Below are the code and all the weights of a small trained network. Each question names an input and a target symbol and asks about switching units off, where a switched-off unit gives its printed mean instead of its output.

import numpy as np


def w(rows, s, z=0):
    codes = np.array(rows[::2]) - 128.0
    scale = np.full(codes.shape[1], s)
    scale[-1] = z or s
    return codes * scale


def f(y):
    return y / 2 * (1 + np.tanh(0.7978845608 * (y + 0.044715 * y**3)))


def softmax(a):
    e = np.exp(a - a.max(-1, keepdims=True))
    return e / e.sum(-1, keepdims=True)


def log_softmax(a):
    a = a - a.max(-1, keepdims=True)
    return a - np.log(np.exp(a).sum(-1, keepdims=True))


def net(x, mask):
    ids = ['ΛΠΣΦΨΩβεζηθμξτ'.index(c) for c in x.split()]
    T = len(ids)
    res = E[ids] + P[:T]
    q, k, v = (res @ M[0].T for M in (Q, K, V))
    z = softmax(np.where(np.tri(T) > 0, q @ k.T / 2**0.5, -1e9)) @ v
    res = res + np.where(mask[0], z, O[0][:, -1]) @ O[0][:, :-1]
    y = f(res @ A[0][:, :-1].T + A[0][:, -1])
    res = res + np.where(mask[1:9], y, B[0][:, -1]) @ B[0][:, :-1]
    return log_softmax(res[-1] @ U[:, :-1].T + U[:, -1])


Q, K, V, O, A, B = {}, {}, {}, {}, {}, {}
E = w([
[200,8,103,65,49,63,104,70,114],'Λ',
[89,51,41,176,10,101,22,177,189],'Π',
[143,95,45,47,140,220,30,130,151],'Σ',
[207,162,170,127,152,150,33,157,160],'Φ',
[144,137,40,151,241,60,133,102,102],'Ψ',
[163,159,62,147,148,117,178,84,222],'Ω',
[119,140,198,25,87,203,188,39,15],'β',
[83,176,130,166,150,142,83,77,138],'ε',
[26,42,136,113,168,195,190,187,96],'ζ',
[94,143,79,152,180,143,66,251,79],'η',
[132,90,48,188,89,177,177,97,51],'θ',
[173,157,149,170,67,203,125,181,131],'μ',
[88,161,37,54,54,80,102,168,163],'ξ',
[89,98,164,174,128,78,72,66,65],'τ',
],0.015)
P = w([
[171,212,99,93,107,205,78,107,175],'0',
[140,90,166,253,93,3,134,84,16],'1',
[171,182,126,73,121,216,48,112,184],'2',
[116,79,163,244,91,23,143,93,28],'3',
[166,171,118,70,119,199,41,135,186],'4',
[95,59,165,218,87,40,146,105,50],'5',
[163,179,103,78,135,202,42,129,191],'6',
[72,43,159,193,86,35,159,108,66],'7',
[173,186,123,68,120,214,39,106,193],'8',
[59,43,155,182,77,48,158,126,80],'9',
[174,197,117,74,121,213,51,99,183],'10',
[37,29,160,155,64,53,159,127,93],'11',
[173,193,109,68,122,223,55,107,181],'12',
[34,27,149,149,65,51,169,132,105],'13',
],0.006)
Q[0] = w([
[255,138,134,54,140,156,111,83,193],'h1',
[162,147,131,171,39,26,143,146,48],'h1',
],0.0096)
K[0] = w([
[126,60,55,155,65,186,172,29,161],'h1',
[200,151,137,127,87,1,108,121,38],'h1',
],0.0079)
V[0] = w([
[141,146,140,105,140,58,47,162,51],'h1',
[113,82,153,137,115,180,253,146,209],'h1',
],0.0039)
O[0] = w([
[83,81,148,58,105,28,110,182,103,197],'h1',
[121,199,111,195,101,102,254,116,69,1],'h1',
],0.0065,0.003)
A[0] = w([
[141,77,62,149,61,25,159,104,69,2],'n1',
[33,35,91,106,72,149,159,144,100,165],'n2',
[141,224,143,117,111,127,48,175,97,102],'n3',
[163,218,131,88,73,161,175,195,212,33],'n4',
[245,199,127,42,120,125,138,91,173,155],'n5',
[158,71,173,199,164,44,144,190,59,77],'n6',
[144,191,159,157,75,159,31,141,229,152],'n7',
[148,32,254,180,94,124,198,126,52,95],'n8',
],0.0093,0.0061)
B[0] = w([
[93,176,186,90,181,191,154,190,30,159],'n1',
[198,158,169,193,141,132,156,113,128,218],'n2',
[165,183,161,135,105,50,53,148,52,188],'n3',
[28,2,168,158,64,158,102,77,102,149],'n4',
[175,30,196,104,183,51,157,180,188,193],'n5',
[142,84,144,27,83,191,155,137,253,159],'n6',
[22,200,146,136,170,194,112,103,210,255],'n7',
[90,194,62,125,91,59,189,110,199,167],'n8',
],0.0077,0.0094)
U = w([
[155,155,198,25,111,183,151,121,101,108],'Λ',
[61,55,214,176,88,193,107,166,82,76],'Π',
[231,111,69,142,81,193,62,70,109,254],'Σ',
[196,184,220,186,130,44,99,142,153,108],'Φ',
[58,110,74,19,211,187,138,164,123,137],'Ψ',
[181,146,49,198,191,3,113,124,157,217],'Ω',
[61,254,114,71,192,124,158,43,119,68],'β',
[81,75,160,207,132,43,42,19,38,194],'ε',
[87,102,125,154,174,103,191,168,212,24],'ζ',
[197,21,149,158,79,85,72,198,125,141],'η',
[131,182,146,150,191,201,194,176,97,173],'θ',
[167,192,64,159,34,130,100,144,205,98],'μ',
[88,199,105,133,146,55,112,205,75,198],'ξ',
[24,89,114,67,62,34,102,146,163,87],'τ',
],0.008,0.0047)

Each question gives the input, a string of symbols that net reads in full, and the target symbol t.
The units are the heads (2 rows each of Q, K, V and O) and the neurons (one row each of A and B). Each row of codes is followed by its name. A weight is (code - 128) times the scale printed after its matrix; where a second scale follows, it is the last column's (O, A, B and U).
mask holds one flag per unit, heads first, then neurons. A switched-off unit (its flag False) gives its mean, the last column of its rows in O or B, instead of its output. The means were averaged over made-up inputs and are rounded, as every weight is.
A unit's drop is (log p(t) with every unit on - log p(t) with that unit switched off) / (log p(t) with every unit on - log p(t) with every unit switched off).
The circuit of an input: a set's keep is (log p(t) with only the set's units on - log p(t) with every unit switched off) / (log p(t) with every unit on - log p(t) with every unit switched off). Starting from all 9 units, units are removed one at a time, each time the one whose removal leaves the highest keep (on an exact tie, the one counted first), for as long as the keep stays at least 0.8.
circuit, biggest first: the units of the circuit, biggest drop first
most important unit: the unit with the biggest drop
top k neurons: the k neurons with the biggest drops, biggest first
drop of u: that unit's drop, to one decimal
input η Φ Ω τ, target τ: circuit, biggest first => (n6; n8)
input ε τ ξ Ψ Φ τ τ ε η, target ξ: top 2 neurons => (n3; n6)
input Φ Σ μ ξ, target ξ: circuit, biggest first => (n1; n6)
input Φ ξ Π ξ Λ Φ Σ μ Φ Φ ζ, target θ: circuit, biggest first => (n2; h1)
input Φ Λ Ψ Φ Λ μ, target μ: most important unit => n8
input β Ψ ξ β ξ Φ Φ τ ε Φ Φ μ, target μ: circuit, biggest first => (n8; n5)
input η β τ Ω τ ζ, target ζ: top 3 neurons => (n8; n2; n6)
input μ ε Φ η ξ Ψ, target Ψ: top 2 neurons => (n6; n1)
input τ θ β ε μ Λ, target Λ: top 2 neurons => (n1; n6)
input θ ε Φ μ Φ Λ μ Φ Φ Π Π Σ Φ τ, target τ: top 2 neurons => (n8; n6)
input β Φ τ ζ Ψ θ θ Σ, target Σ: top 2 neurons => (n7; n5)
input ξ ζ ζ Φ ξ β, target β: drop of n7 => -0.3
input Φ Π ε ξ μ η ζ Π θ Ω Φ τ Λ, target η: drop of n5 => 0.8
input ξ μ β Π ξ Ω ε Φ Φ η, target η: drop of n7 => 0.6
input μ η μ, target Π: drop of n7 => 0.1
